Below is a small trained network, with its code and all its weights. Each question gives an input and a target symbol and asks what happens when units are switched off, that is, made to give their printed mean instead of their output.

import numpy as np


def w(rows, s, z=0):
    codes = np.array(rows[::2]) - 128.0
    scale = np.full(codes.shape[1], s)
    scale[-1] = z or s
    return codes * scale


def f(y):
    return y / 2 * (1 + np.tanh(0.7978845608 * (y + 0.044715 * y**3)))


def softmax(a):
    e = np.exp(a - a.max(-1, keepdims=True))
    return e / e.sum(-1, keepdims=True)


def log_softmax(a):
    a = a - a.max(-1, keepdims=True)
    return a - np.log(np.exp(a).sum(-1, keepdims=True))


def net(x, mask):
    ids = ['ΛΞΣΩαβζηθμπτφ'.index(c) for c in x.split()]
    T = len(ids)
    res = E[ids] + P[:T]
    r = res
    for j in range(3):
        rows = slice(2 * j, 2 * j + 2)
        q, k, v = (r @ M[0][rows].T for M in (Q, K, V))
        z = softmax(np.where(np.tri(T) > 0, q @ k.T / 2**0.5, -1e9)) @ v
        o = O[0][rows]
        res = res + np.where(mask[j], z, o[:, -1]) @ o[:, :-1]
    y = f(res @ A[0][:, :-1].T + A[0][:, -1])
    res = res + np.where(mask[3:15], y, B[0][:, -1]) @ B[0][:, :-1]
    return log_softmax(res[-1] @ U[:, :-1].T + U[:, -1])


Q, K, V, O, A, B = {}, {}, {}, {}, {}, {}
E = w([
[198,68,116],'Λ',
[31,138,249],'Ξ',
[209,77,140],'Σ',
[132,50,106],'Ω',
[51,51,220],'α',
[196,86,153],'β',
[94,40,99],'ζ',
[221,160,92],'η',
[137,52,114],'θ',
[125,32,129],'μ',
[177,100,184],'π',
[147,58,119],'τ',
[121,39,159],'φ',
],0.019)
P = w([
[254,189,39],'0',
[44,68,219],'1',
[49,67,206],'2',
[61,59,207],'3',
[73,52,208],'4',
[75,48,195],'5',
[79,48,218],'6',
[75,58,216],'7',
],0.0093)
Q[0] = w([
[110,207,68],'head 1',
[121,4,195],'head 1',
[169,95,215],'head 2',
[129,178,132],'head 2',
[191,107,77],'head 3',
[59,193,81],'head 3',
],0.011)
K[0] = w([
[114,4,104],'head 1',
[163,162,81],'head 1',
[165,84,89],'head 2',
[93,86,115],'head 2',
[142,124,106],'head 3',
[114,77,199],'head 3',
],0.019)
V[0] = w([
[103,208,244],'head 1',
[16,35,56],'head 1',
[228,80,80],'head 2',
[176,32,99],'head 2',
[190,182,158],'head 3',
[143,183,187],'head 3',
],0.011)
O[0] = w([
[196,25,128,39],'head 1',
[172,252,220,89],'head 1',
[128,137,95,251],'head 2',
[107,130,108,248],'head 2',
[60,87,53,117],'head 3',
[122,45,149,104],'head 3',
],0.014,0.012)
A[0] = w([
[46,133,92,119],'neuron 1',
[127,188,141,56],'neuron 2',
[187,148,161,248],'neuron 3',
[224,46,177,146],'neuron 4',
[202,64,108,90],'neuron 5',
[165,36,116,91],'neuron 6',
[179,213,174,76],'neuron 7',
[56,76,181,115],'neuron 8',
[109,89,109,102],'neuron 9',
[184,139,85,160],'neuron 10',
[8,110,200,157],'neuron 11',
[145,150,184,119],'neuron 12',
],0.011,0.012)
B[0] = w([
[228,157,168,228],'neuron 1',
[251,140,175,179],'neuron 2',
[60,1,64,170],'neuron 3',
[34,163,108,184],'neuron 4',
[142,206,93,172],'neuron 5',
[119,166,230,214],'neuron 6',
[137,55,154,199],'neuron 7',
[151,176,82,207],'neuron 8',
[172,133,201,188],'neuron 9',
[187,44,129,134],'neuron 10',
[164,107,76,250],'neuron 11',
[102,164,85,162],'neuron 12',
],0.0072,0.023)
U = w([
[114,178,31,35],'Λ',
[122,102,238,133],'Ξ',
[149,113,64,167],'Σ',
[167,202,130,49],'Ω',
[84,92,103,255],'α',
[183,94,116,206],'β',
[240,166,255,100],'ζ',
[179,96,172,119],'η',
[127,208,103,91],'θ',
[169,190,141,122],'μ',
[236,46,238,105],'π',
[102,219,66,87],'τ',
[97,193,87,192],'φ',
],0.0094,0.0062)

Each question gives the input, a string of symbols that net reads in full, and the target symbol t.
The units are the heads (2 rows each of Q, K, V and O) and the neurons (one row each of A and B). Each row of codes is followed by its name. A weight is (code - 128) times the scale printed after its matrix; where a second scale follows, it is the last column's (O, A, B and U).
mask holds one flag per unit, heads first, then neurons. A switched-off unit (its flag False) gives its mean, the last column of its rows in O or B, instead of its output. The means were averaged over made-up inputs and are rounded, as every weight is.
A unit's drop is (log p(t) with every unit on - log p(t) with that unit switched off) / (log p(t) with every unit on - log p(t) with every unit switched off).
The circuit of an input: a set's keep is (log p(t) with only the set's units on - log p(t) with every unit switched off) / (log p(t) with every unit on - log p(t) with every unit switched off). Starting from the 12 units with the biggest drops (on a tie, the unit counted first), units are removed one at a time, each time the one whose removal leaves the highest keep (on an exact tie, the one counted first), for as long as the keep stays at least 0.8.
units of the circuit, in order: the units of the circuit, biggest drop first
most important unit: the unit with the biggest drop
top k neurons: the k neurons with the biggest drops, biggest first
which heads matter: for each layer, one digit per head in row order, 1 if its drop is at least 0.15 and else 0, layers parted by /
input π β β Λ, target π: units of the circuit, in order	head 1; neuron 6; neuron 9
input π Ξ ζ π ζ Ξ, target π: top 2 neurons	neuron 9; neuron 6
input τ ζ μ, target τ: most important unit	head 1
input Ξ β π φ ζ Λ, target Ξ: top 2 neurons	neuron 6; neuron 4
input ζ ζ τ, target ζ: units of the circuit, in order	head 1; neuron 2
input α φ ζ Λ β, target α: top 3 neurons	neuron 1; neuron 3; neuron 2
input π β Σ, target π: units of the circuit, in order	head 1; neuron 6
input π η ζ ζ φ, target π: which heads matter	101
input α ζ Ξ π π μ ζ, target α: top 2 neurons	neuron 1; neuron 2
input π ζ η θ φ ζ μ, target π: units of the circuit, in order	head 1; neuron 6; neuron 9
input π π Ξ Σ Ξ π, target π: units of the circuit, in order	head 1; neuron 6
input ζ Ω Λ, target ζ: which heads matter	101
input Σ β ζ θ, target Σ: top 2 neurons	neuron 1; neuron 2
input α Ξ ζ ζ, target α: top 2 neurons	neuron 1; neuron 3
input β ζ Ξ α, target β: units of the circuit, in order	neuron 1; head 1; neuron 11
input π ζ τ ζ, target π: top neuron	neuron 9
input Ξ Ξ Ξ α β Λ Σ, target Ξ: which heads matter	100
input α Ξ ζ θ β Ξ, target α: which heads matter	101
input π Ξ ζ τ φ α, target π: which heads matter	100
input Σ ζ π Λ π θ, target Σ: units of the circuit, in order	neuron 1; head 1
input α π β Ξ π ζ Ω, target α: most important unit	neuron 1
input π Ω Ξ, target π: which heads matter	101
input π π ζ θ, target π: units of the circuit, in order	head 1; neuron 6; neuron 9
